Here is a tiny trained network, its code and every weight. The questions are about switching its units off for an input and a class, where a switched-off unit gives its printed mean instead of its output.

import numpy as np


def w(rows, s, z=0):
    codes = np.array(rows[::2]) - 128.0
    scale = np.full(codes.shape[1], s)
    scale[-1] = z or s
    return codes * scale


def f(y):
    return np.maximum(y, 0)


def log_softmax(a):
    a = a - a.max(-1, keepdims=True)
    return a - np.log(np.exp(a).sum(-1, keepdims=True))


def net(x, mask):
    res = np.array(x, float).reshape(1, 8) / 4 @ E
    y = f(res @ A[0][:, :-1].T + A[0][:, -1])
    res = res + np.where(mask, y, B[0][:, -1]) @ B[0][:, :-1]
    return log_softmax(res[-1] @ U[:, :-1].T + U[:, -1])


A, B = {}, {}
E = w([
[214,175,154,172,110,163,106,96,192,188],'x0',
[127,114,136,136,122,122,127,123,148,109],'x1',
[122,114,128,116,147,132,157,130,122,173],'x2',
[163,194,96,5,172,65,159,134,207,112],'x3',
[86,135,108,130,122,164,136,126,155,132],'x4',
[127,138,116,149,137,93,94,148,132,134],'x5',
[147,99,156,138,134,115,121,114,145,92],'x6',
[130,131,122,130,132,103,108,143,123,146],'x7',
],0.016)
A[0] = w([
[193,182,97,39,213,125,171,233,222,78,17],'n0',
[159,255,199,133,145,138,120,53,213,182,186],'n1',
[18,133,154,37,194,69,159,167,88,43,145],'n2',
[141,196,111,4,189,79,144,102,202,91,3],'n3',
[136,98,150,131,163,118,132,72,144,77,119],'n4',
[197,178,152,128,153,151,117,117,200,159,124],'n5',
],0.0079,0.0013)
B[0] = w([
[96,132,129,242,133,139,137,145,5,61,244],'n0',
[153,132,123,110,61,51,100,75,148,171,230],'n1',
[169,117,103,25,84,27,172,100,185,158,237],'n2',
[162,57,186,116,205,215,103,179,131,73,249],'n3',
[188,150,96,111,167,211,197,141,154,142,156],'n4',
[134,184,105,78,126,91,175,88,156,189,204],'n5',
],0.012,0.015)
U = w([
[196,146,14,34,70,2,142,95,229,149,255],'0',
[96,78,201,233,138,200,100,239,67,112,1],'1',
],0.0075,0.00092)

Each question gives the input, the list of numbers given to net, and the class t.
The units are the neurons (one row each of A and B). Each row of codes is followed by its name. A weight is (code - 128) times the scale printed after its matrix; where a second scale follows, it is the last column's (A, B and U).
mask holds one flag per neuron, in row order. A switched-off neuron (its flag False) gives its mean, the last column of its row in B, instead of its output. The means were averaged over made-up inputs and are rounded, as every weight is.
A unit's drop is (log p(t) with every unit on - log p(t) with that unit switched off) / (log p(t) with every unit on - log p(t) with every unit switched off).
The circuit of an input: a set's keep is (log p(t) with only the set's units on - log p(t) with every unit switched off) / (log p(t) with every unit on - log p(t) with every unit switched off). Starting from all 6 units, units are removed one at a time, each time the one whose removal leaves the highest keep (on an exact tie, the one counted first), for as long as the keep stays at least 0.8.
circuit, biggest first: the units of the circuit, biggest drop first
unit that matters most: the unit with the biggest drop
top k neurons: the k neurons with the biggest drops, biggest first
drop of u: that unit's drop, to one decimal
input [2,-1,7,5,8,8,-4,7], class 1: circuit, biggest first -> [n0]
input [1,0,8,3,8,3,1,-2], class 1: top 2 neurons -> [n2 n0]
input [8,-3,8,-8,-3,-2,3,2], class 0: top 4 neurons -> [n0 n3 n1 n5]
input [-5,-7,5,-4,1,-3,-7,-6], class 0: top 3 neurons -> [n0 n3 n2]
input [0,1,0,6,-3,5,7,-6], class 1: top 2 neurons -> [n0 n3]
input [-4,0,6,5,-4,-7,0,-6], class 1: top 4 neurons -> [n0 n3 n1 n5]
input [3,4,-6,-3,3,-1,7,-2], class 0: top 3 neurons -> [n0 n3 n4]
input [8,-5,-3,-8,6,-1,-6,-7], class 0: top 3 neurons -> [n0 n3 n1]
input [1,6,-6,-2,-4,6,-8,-8], class 1: top 2 neurons -> [n2 n1]
input [1,-8,-5,7,0,-3,-1,-5], class 1: top 2 neurons -> [n0 n3]
input [1,2,-3,2,5,-4,-1,-7], class 1: drop of n2 -> 1.0
input [-8,-8,-7,-6,-2,-5,-6,2], class 0: drop of n2 -> 0.3
input [-6,-5,-4,8,-7,6,-8,-7], class 1: drop of n0 -> 1.2
input [4,-5,7,7,1,7,-5,7], class 1: unit that matters most -> n0
input [2,0,-8,5,-6,-2,-5,3], class 1: drop of n3 -> 0.2
